Below are the code and all the weights of a small trained network. Each question names an input and a target symbol and asks about switching units off, where a switched-off unit gives its printed mean instead of its output.

import numpy as np


def w(rows, s, z=0):
    codes = np.array(rows[::2]) - 128.0
    scale = np.full(codes.shape[1], s)
    scale[-1] = z or s
    return codes * scale


def norm(h):
    return h / np.sqrt((h * h).mean(-1, keepdims=True) + 1e-5)


def f(y):
    return y / 2 * (1 + np.tanh(0.7978845608 * (y + 0.044715 * y**3)))


def softmax(a):
    e = np.exp(a - a.max(-1, keepdims=True))
    return e / e.sum(-1, keepdims=True)


def log_softmax(a):
    a = a - a.max(-1, keepdims=True)
    return a - np.log(np.exp(a).sum(-1, keepdims=True))


def net(x, mask):
    ids = ['αβδζηθλμξπστφψω'.index(c) for c in x.split()]
    T = len(ids)
    res = E[ids] + P[:T]
    r = norm(res)
    for j in range(2):
        rows = slice(2 * j, 2 * j + 2)
        q, k, v = (r @ M[0][rows].T for M in (Q, K, V))
        z = softmax(np.where(np.tri(T) > 0, q @ k.T / 2**0.5, -1e9)) @ v
        o = O[0][rows]
        res = res + np.where(mask[j], z, o[:, -1]) @ o[:, :-1]
    y = f(norm(res) @ A[0][:, :-1].T + A[0][:, -1])
    res = res + np.where(mask[2:26], y, B[0][:, -1]) @ B[0][:, :-1]
    return log_softmax(norm(res)[-1] @ U[:, :-1].T + U[:, -1])


Q, K, V, O, A, B = {}, {}, {}, {}, {}, {}
E = w([
[86,145,67],'α',
[137,99,106],'β',
[143,50,132],'δ',
[130,104,146],'ζ',
[163,80,106],'η',
[86,110,27],'θ',
[91,211,1],'λ',
[104,92,55],'μ',
[98,107,60],'ξ',
[132,110,133],'π',
[185,216,89],'σ',
[92,113,61],'τ',
[124,111,110],'φ',
[157,57,92],'ψ',
[170,69,120],'ω',
],0.0095)
P = w([
[105,124,254],'0',
[184,69,24],'1',
[196,67,4],'2',
[91,34,116],'3',
[112,27,109],'4',
[149,32,89],'5',
[160,66,56],'6',
[168,33,85],'7',
[161,100,42],'8',
[198,52,76],'9',
[177,81,38],'10',
[178,77,10],'11',
[175,71,5],'12',
],0.0056)
Q[0] = w([
[125,111,252],'h1',
[105,137,211],'h1',
[144,137,114],'h2',
[134,119,112],'h2',
],0.043)
K[0] = w([
[123,11,89],'h1',
[72,4,73],'h1',
[104,114,141],'h2',
[112,137,151],'h2',
],0.034)
V[0] = w([
[75,210,174],'h1',
[222,197,149],'h1',
[177,251,199],'h2',
[213,72,168],'h2',
],0.027)
O[0] = w([
[84,157,71,132],'h1',
[208,148,56,179],'h1',
[252,96,102,5],'h2',
[158,199,166,126],'h2',
],0.025,0.018)
A[0] = w([
[118,126,127,104],'n1',
[146,146,99,90],'n2',
[152,145,147,250],'n3',
[174,137,120,134],'n4',
[122,132,83,92],'n5',
[121,131,115,73],'n6',
[117,125,85,101],'n7',
[125,97,110,126],'n8',
[171,72,91,98],'n9',
[146,138,116,120],'n10',
[183,95,229,180],'n11',
[123,6,166,140],'n12',
[112,126,130,95],'n13',
[113,123,104,54],'n14',
[119,130,97,72],'n15',
[185,133,111,147],'n16',
[59,100,135,129],'n17',
[153,81,101,146],'n18',
[126,83,62,119],'n19',
[115,126,116,38],'n20',
[114,120,125,93],'n21',
[202,130,157,252],'n22',
[151,228,155,117],'n23',
[119,91,106,166],'n24',
],0.024,0.0036)
B[0] = w([
[124,133,143,133],'n1',
[100,165,87,159],'n2',
[96,103,103,156],'n3',
[79,152,88,158],'n4',
[155,105,102,169],'n5',
[129,143,113,130],'n6',
[150,161,71,168],'n7',
[162,139,153,139],'n8',
[159,107,230,173],'n9',
[105,144,105,139],'n10',
[140,12,47,146],'n11',
[253,203,106,158],'n12',
[108,145,136,140],'n13',
[130,158,99,139],'n14',
[136,155,89,147],'n15',
[51,139,84,176],'n16',
[59,211,160,254],'n17',
[156,125,206,157],'n18',
[222,80,161,194],'n19',
[120,153,111,127],'n20',
[120,150,133,134],'n21',
[57,145,17,167],'n22',
[115,48,222,243],'n23',
[164,131,168,155],'n24',
],0.055,0.0092)
U = w([
[153,249,153,207],'α',
[102,63,150,113],'β',
[107,81,150,77],'δ',
[94,89,92,25],'ζ',
[97,65,109,66],'η',
[123,177,121,21],'θ',
[230,153,180,245],'λ',
[124,159,131,31],'μ',
[110,166,139,47],'ξ',
[69,65,62,118],'π',
[178,107,28,254],'σ',
[110,162,146,68],'τ',
[103,103,182,192],'φ',
[102,68,154,95],'ψ',
[99,62,95,119],'ω',
],0.012,0.0036)

Each question gives the input, a string of symbols that net reads in full, and the target symbol t.
The units are the heads (2 rows each of Q, K, V and O) and the neurons (one row each of A and B). Each row of codes is followed by its name. A weight is (code - 128) times the scale printed after its matrix; where a second scale follows, it is the last column's (O, A, B and U).
mask holds one flag per unit, heads first, then neurons. A switched-off unit (its flag False) gives its mean, the last column of its rows in O or B, instead of its output. The means were averaged over made-up inputs and are rounded, as every weight is.
A unit's drop is (log p(t) with every unit on - log p(t) with that unit switched off) / (log p(t) with every unit on - log p(t) with every unit switched off).
The circuit of an input: a set's keep is (log p(t) with only the set's units on - log p(t) with every unit switched off) / (log p(t) with every unit on - log p(t) with every unit switched off). Starting from the 12 units with the biggest drops (on a tie, the unit counted first), units are removed one at a time, each time the one whose removal leaves the highest keep (on an exact tie, the one counted first), for as long as the keep stays at least 0.8.
units of the circuit, in order: the units of the circuit, biggest drop first
most important unit: the unit with the biggest drop
top k neurons: the k neurons with the biggest drops, biggest first
which heads matter: for each layer, one digit per head in row order, 1 if its drop is at least 0.15 and else 0, layers parted by /
drop when u is switched off: that unit's drop, to one decimal
input α φ φ σ ζ, target λ: units of the circuit, in order : (n12, h1)
input α λ δ, target α: most important unit : h1
input σ θ τ λ α ψ β μ φ ζ, target σ: units of the circuit, in order : (h1, n17)
input α φ σ φ σ σ α π φ α θ μ θ, target λ: which heads matter : 01
input θ η φ α α ω, target α: top 2 neurons : (n12, n23)
input α ξ λ, target α: which heads matter : 11
input α ξ β ω λ ξ τ α ξ α π ψ, target α: units of the circuit, in order : (h2, n12, n17)
input α ξ σ π τ δ, target λ: units of the circuit, in order : (h1, n19)
input σ λ σ ψ φ ω σ ξ λ μ, target σ: which heads matter : 00
input φ α λ ζ, target α: which heads matter : 01
input σ φ ω ζ, target σ: which heads matter : 11
input σ φ λ, target σ: which heads matter : 00
input σ π τ ψ α ψ ξ ξ, target σ: which heads matter : 10
input α α φ σ λ α μ δ θ β β φ, target λ: which heads matter : 01
input α λ τ ξ δ ω φ π ξ σ, target λ: which heads matter : 11
input σ φ α α ω σ σ α ω α θ, target σ: which heads matter : 10
input τ σ σ ψ η ψ η ζ φ φ α σ φ, target α: which heads matter : 11
input τ β σ α φ φ α α, target α: most important unit : h2
input α φ α, target α: top 3 neurons : (n12, n17, n23)
input τ ξ ξ λ δ φ ψ φ σ ξ φ, target α: top 2 neurons : (n17, n22)
input α ξ λ η ζ ψ φ ξ ξ σ ξ, target λ: top neuron : (n9)
input α ξ θ, target α: top 2 neurons : (n12, n17)
input α ξ β, target α: top 3 neurons : (n12, n17, n23)
input α ξ ψ, target α: drop when n12 is switched off : 0.4
input α α ω σ η α ω λ ξ ξ α ψ α, target λ: drop when h2 is switched off : 0.8
input σ μ τ ζ α τ, target σ: drop when h1 is switched off : 0.4
input α ω σ ζ α δ ψ ω α π, target λ: drop when h2 is switched off : 1.5
